Below are the code and all the weights of a small trained network. Each question names an input and a class and asks about switching units off, where a switched-off unit gives its printed mean instead of its output.

import numpy as np


def w(rows, s, z=0):
    codes = np.array(rows[::2]) - 128.0
    scale = np.full(codes.shape[1], s)
    scale[-1] = z or s
    return codes * scale


def norm(h):
    return h / np.sqrt((h * h).mean(-1, keepdims=True) + 1e-5)


def f(y):
    return y / 2 * (1 + np.tanh(0.7978845608 * (y + 0.044715 * y**3)))


def log_softmax(a):
    a = a - a.max(-1, keepdims=True)
    return a - np.log(np.exp(a).sum(-1, keepdims=True))


def net(x, mask):
    res = np.array(x, float).reshape(1, 4) / 4 @ E
    u = 0
    for l in range(3):
        y = f(norm(res) @ A[l][:, :-1].T + A[l][:, -1])
        res = res + np.where(mask[u : u + 10], y, B[l][:, -1]) @ B[l][:, :-1]
        u += 10
    return log_softmax(norm(res)[-1] @ U[:, :-1].T + U[:, -1])


A, B = {}, {}
E = w([
[67,228,83],'x0',
[140,193,255],'x1',
[191,59,141],'x2',
[220,123,99],'x3',
],0.005)
A[0] = w([
[140,77,206,152],'0.n0',
[203,181,104,252],'0.n1',
[107,128,167,145],'0.n2',
[96,188,61,168],'0.n3',
[103,98,137,176],'0.n4',
[245,169,191,198],'0.n5',
[103,228,126,105],'0.n6',
[192,100,204,173],'0.n7',
[89,43,197,168],'0.n8',
[223,145,158,148],'0.n9',
],0.011,0.0015)
B[0] = w([
[226,132,48,197],'0.n0',
[68,49,133,188],'0.n1',
[115,55,95,150],'0.n2',
[123,124,148,194],'0.n3',
[214,224,157,144],'0.n4',
[57,52,159,255],'0.n5',
[140,76,113,216],'0.n6',
[92,26,119,222],'0.n7',
[202,254,110,201],'0.n8',
[24,106,160,202],'0.n9',
],0.0064,0.0052)
A[1] = w([
[124,109,141,82],'1.n0',
[203,9,176,144],'1.n1',
[89,152,72,147],'1.n2',
[118,79,167,95],'1.n3',
[28,115,85,136],'1.n4',
[137,192,82,254],'1.n5',
[87,137,94,180],'1.n6',
[77,210,57,89],'1.n7',
[80,95,135,130],'1.n8',
[108,68,171,138],'1.n9',
],0.015,0.0011)
B[1] = w([
[119,53,11,137],'1.n0',
[86,205,148,254],'1.n1',
[133,68,177,166],'1.n2',
[51,183,207,178],'1.n3',
[68,108,136,233],'1.n4',
[68,119,220,168],'1.n5',
[227,24,183,162],'1.n6',
[31,169,173,198],'1.n7',
[109,113,254,186],'1.n8',
[154,178,57,201],'1.n9',
],0.0057,0.0087)
A[2] = w([
[179,135,163,124],'2.n0',
[107,131,53,69],'2.n1',
[173,154,130,159],'2.n2',
[141,126,110,108],'2.n3',
[152,88,129,149],'2.n4',
[141,211,156,250],'2.n5',
[126,160,153,82],'2.n6',
[100,141,133,104],'2.n7',
[99,179,126,35],'2.n8',
[123,8,158,101],'2.n9',
],0.017,0.0019)
B[2] = w([
[166,235,106,133],'2.n0',
[118,148,96,124],'2.n1',
[207,181,125,141],'2.n2',
[115,123,108,114],'2.n3',
[160,117,76,122],'2.n4',
[185,56,136,224],'2.n5',
[151,193,130,162],'2.n6',
[246,2,152,175],'2.n7',
[167,63,85,167],'2.n8',
[135,96,152,254],'2.n9',
],0.0062,0.0068)
U = w([
[154,169,98,3],'0',
[199,161,169,96],'1',
[141,194,34,34],'2',
[74,119,195,216],'3',
[247,216,82,173],'4',
],0.013,0.0046)

Each question gives the input, the list of numbers given to net, and the class t.
The units are the neurons (one row each of A and B). Each row of codes is followed by its name. A weight is (code - 128) times the scale printed after its matrix; where a second scale follows, it is the last column's (A, B and U).
mask holds one flag per neuron, layer by layer. A switched-off neuron (its flag False) gives its mean, the last column of its row in B, instead of its output. The means were averaged over made-up inputs and are rounded, as every weight is.
A unit's drop is (log p(t) with every unit on - log p(t) with that unit switched off) / (log p(t) with every unit on - log p(t) with every unit switched off).
unit that matters most: the unit with the biggest drop
k most important neurons: the k neurons with the biggest drops, biggest first
k most important neurons of layer l: the k neurons of layer l with the biggest drops, biggest first
drop when u is switched off: that unit's drop, to one decimal
input [-8,-5,-6,-6], class 4: 2 most important neurons => [0.n8, 0.n4]
input [-1,-4,6,4], class 2: unit that matters most => 1.n5
input [-4,8,-1,-3], class 1: 2 most important neurons => [0.n8, 0.n0]
input [3,-3,7,-5], class 1: 3 most important neurons => [0.n5, 0.n9, 0.n4]
input [-3,7,-3,-5], class 1: 2 most important neurons => [2.n5, 0.n2]
input [0,7,2,-7], class 1: 2 most important neurons of layer 1 => [1.n6, 1.n9]
input [0,-5,4,-3], class 1: 2 most important neurons of layer 1 => [1.n5, 1.n4]
input [-7,-8,5,7], class 2: 2 most important neurons of layer 2 => [2.n7, 2.n5]
input [2,2,5,-8], class 1: 2 most important neurons of layer 1 => [1.n5, 1.n9]
input [-7,-8,7,-2], class 4: 2 most important neurons => [0.n5, 1.n4]
input [-6,-7,3,8], class 2: drop when 2.n7 is switched off => 0.2
input [-5,0,-8,-2], class 4: drop when 0.n7 is switched off => 0.4
input [-2,-4,5,-4], class 4: drop when 1.n6 is switched off => 0.0
input [-1,5,-4,-3], class 1: unit that matters most => 0.n9
